Below are the code and all the weights of a small trained network. Each question names an input and a class and asks about switching units off, where a switched-off unit gives its printed mean instead of its output.

import numpy as np


def w(rows, s, z=0):
    codes = np.array(rows[::2]) - 128.0
    scale = np.full(codes.shape[1], s)
    scale[-1] = z or s
    return codes * scale


def f(y):
    return np.maximum(y, 0)


def log_softmax(a):
    a = a - a.max(-1, keepdims=True)
    return a - np.log(np.exp(a).sum(-1, keepdims=True))


def net(x, mask):
    res = np.array(x, float).reshape(1, 4) / 4 @ E
    y = f(res @ A[0][:, :-1].T + A[0][:, -1])
    res = res + np.where(mask, y, B[0][:, -1]) @ B[0][:, :-1]
    return log_softmax(res[-1] @ U[:, :-1].T + U[:, -1])


A, B = {}, {}
E = w([
[34,108,2,191,154,102,119,208,185,105,89,184],'x0',
[56,253,125,65,105,139,96,62,119,65,20,148],'x1',
[156,146,146,213,71,37,12,71,198,127,140,110],'x2',
[134,160,135,184,42,134,141,204,58,166,38,62],'x3',
],0.0086)
A[0] = w([
[119,168,143,152,51,130,129,181,68,138,51,72,51],'N0',
[208,152,218,105,86,129,96,80,86,94,152,74,76],'N1',
[54,122,1,182,150,90,110,208,198,70,106,186,97],'N2',
[114,209,115,100,118,156,129,73,118,61,101,145,128],'N3',
[154,158,139,196,70,27,43,57,203,123,128,108,54],'N4',
[129,131,97,40,175,189,205,155,90,120,107,143,3],'N5',
[101,114,140,70,190,129,116,40,182,66,167,203,26],'N6',
[181,26,139,180,148,119,155,175,121,182,170,116,110],'N7',
[74,233,122,74,103,145,102,57,122,61,35,159,30],'N8',
[172,157,212,70,134,162,142,69,115,158,163,115,16],'N9',
],0.0085,0.0042)
B[0] = w([
[67,182,125,201,15,159,128,103,233,104,200,250,192],'N0',
[143,105,101,173,137,209,165,79,115,161,74,83,214],'N1',
[176,56,166,159,125,213,200,52,109,168,47,51,248],'N2',
[175,75,145,135,157,128,69,144,150,95,156,119,197],'N3',
[66,219,83,42,226,188,210,199,25,101,161,118,225],'N4',
[68,194,74,72,190,165,174,210,91,119,138,100,199],'N5',
[38,209,93,235,11,172,114,119,205,142,168,235,206],'N6',
[194,121,173,125,172,154,2,161,171,97,172,138,227],'N7',
[245,86,205,100,220,111,65,166,189,114,160,90,227],'N8',
[142,85,126,157,112,188,197,69,114,197,57,103,196],'N9',
],0.0082,0.013)
U = w([
[170,66,149,161,129,173,208,11,102,168,1,52,91],'0',
[226,91,183,106,194,125,4,172,181,96,160,93,85],'1',
[73,214,87,53,199,153,214,219,25,99,136,111,130],'2',
[83,176,128,205,21,148,128,108,197,121,158,224,177],'3',
[120,108,129,98,114,113,92,93,99,98,104,109,253],'4',
[93,134,117,105,85,31,143,114,103,135,125,134,103],'5',
[107,127,106,93,66,30,127,116,70,143,95,164,101],'6',
],0.0073,0.013)

Each question gives the input, the list of numbers given to net, and the class t.
The units are the neurons (one row each of A and B). Each row of codes is followed by its name. A weight is (code - 128) times the scale printed after its matrix; where a second scale follows, it is the last column's (A, B and U).
mask holds one flag per neuron, in row order. A switched-off neuron (its flag False) gives its mean, the last column of its row in B, instead of its output. The means were averaged over made-up inputs and are rounded, as every weight is.
A unit's drop is (log p(t) with every unit on - log p(t) with that unit switched off) / (log p(t) with every unit on - log p(t) with every unit switched off).
The circuit of an input: a set's keep is (log p(t) with only the set's units on - log p(t) with every unit switched off) / (log p(t) with every unit on - log p(t) with every unit switched off). Starting from all 10 units, units are removed one at a time, each time the one whose removal leaves the highest keep (on an exact tie, the one counted first), for as long as the keep stays at least 0.8.
units of the circuit, in order: the units of the circuit, biggest drop first
most important unit: the unit with the biggest drop
k most important neurons: the k neurons with the biggest drops, biggest first
drop when u is switched off: that unit's drop, to one decimal
input [-7,-7,7,-1], class 0: most important unit : N1
input [-5,-4,-2,-8], class 3: 2 most important neurons : [N6, N2]
input [-2,-5,6,5], class 2: 4 most important neurons : [N4, N8, N6, N3]
input [7,1,6,7], class 0: 3 most important neurons : [N2, N6, N5]
input [4,6,-5,-4], class 1: 3 most important neurons : [N8, N4, N3]
input [4,1,-4,5], class 3: 2 most important neurons : [N0, N4]
input [-6,-2,7,-1], class 2: 2 most important neurons : [N4, N2]
input [5,6,0,7], class 3: 3 most important neurons : [N0, N7, N1]
input [-1,-2,3,4], class 3: 3 most important neurons : [N8, N0, N5]
input [8,-8,2,-8], class 0: 2 most important neurons : [N2, N8]
input [-7,2,6,-5], class 0: 2 most important neurons : [N1, N9]
input [-7,4,4,8], class 3: 2 most important neurons : [N0, N2]
input [1,5,-2,-5], class 1: 4 most important neurons : [N8, N0, N3, N9]
input [-2,-5,6,-2], class 2: 3 most important neurons : [N4, N8, N3]
input [-2,-4,-3,3], class 1: units of the circuit, in order : [N7]
input [-6,2,0,8], class 3: drop when N0 is switched off : 2.2
input [4,-3,4,-2], class 0: drop when N5 is switched off : 0.4
input [8,7,8,7], class 0: drop when N7 is switched off : 0.3
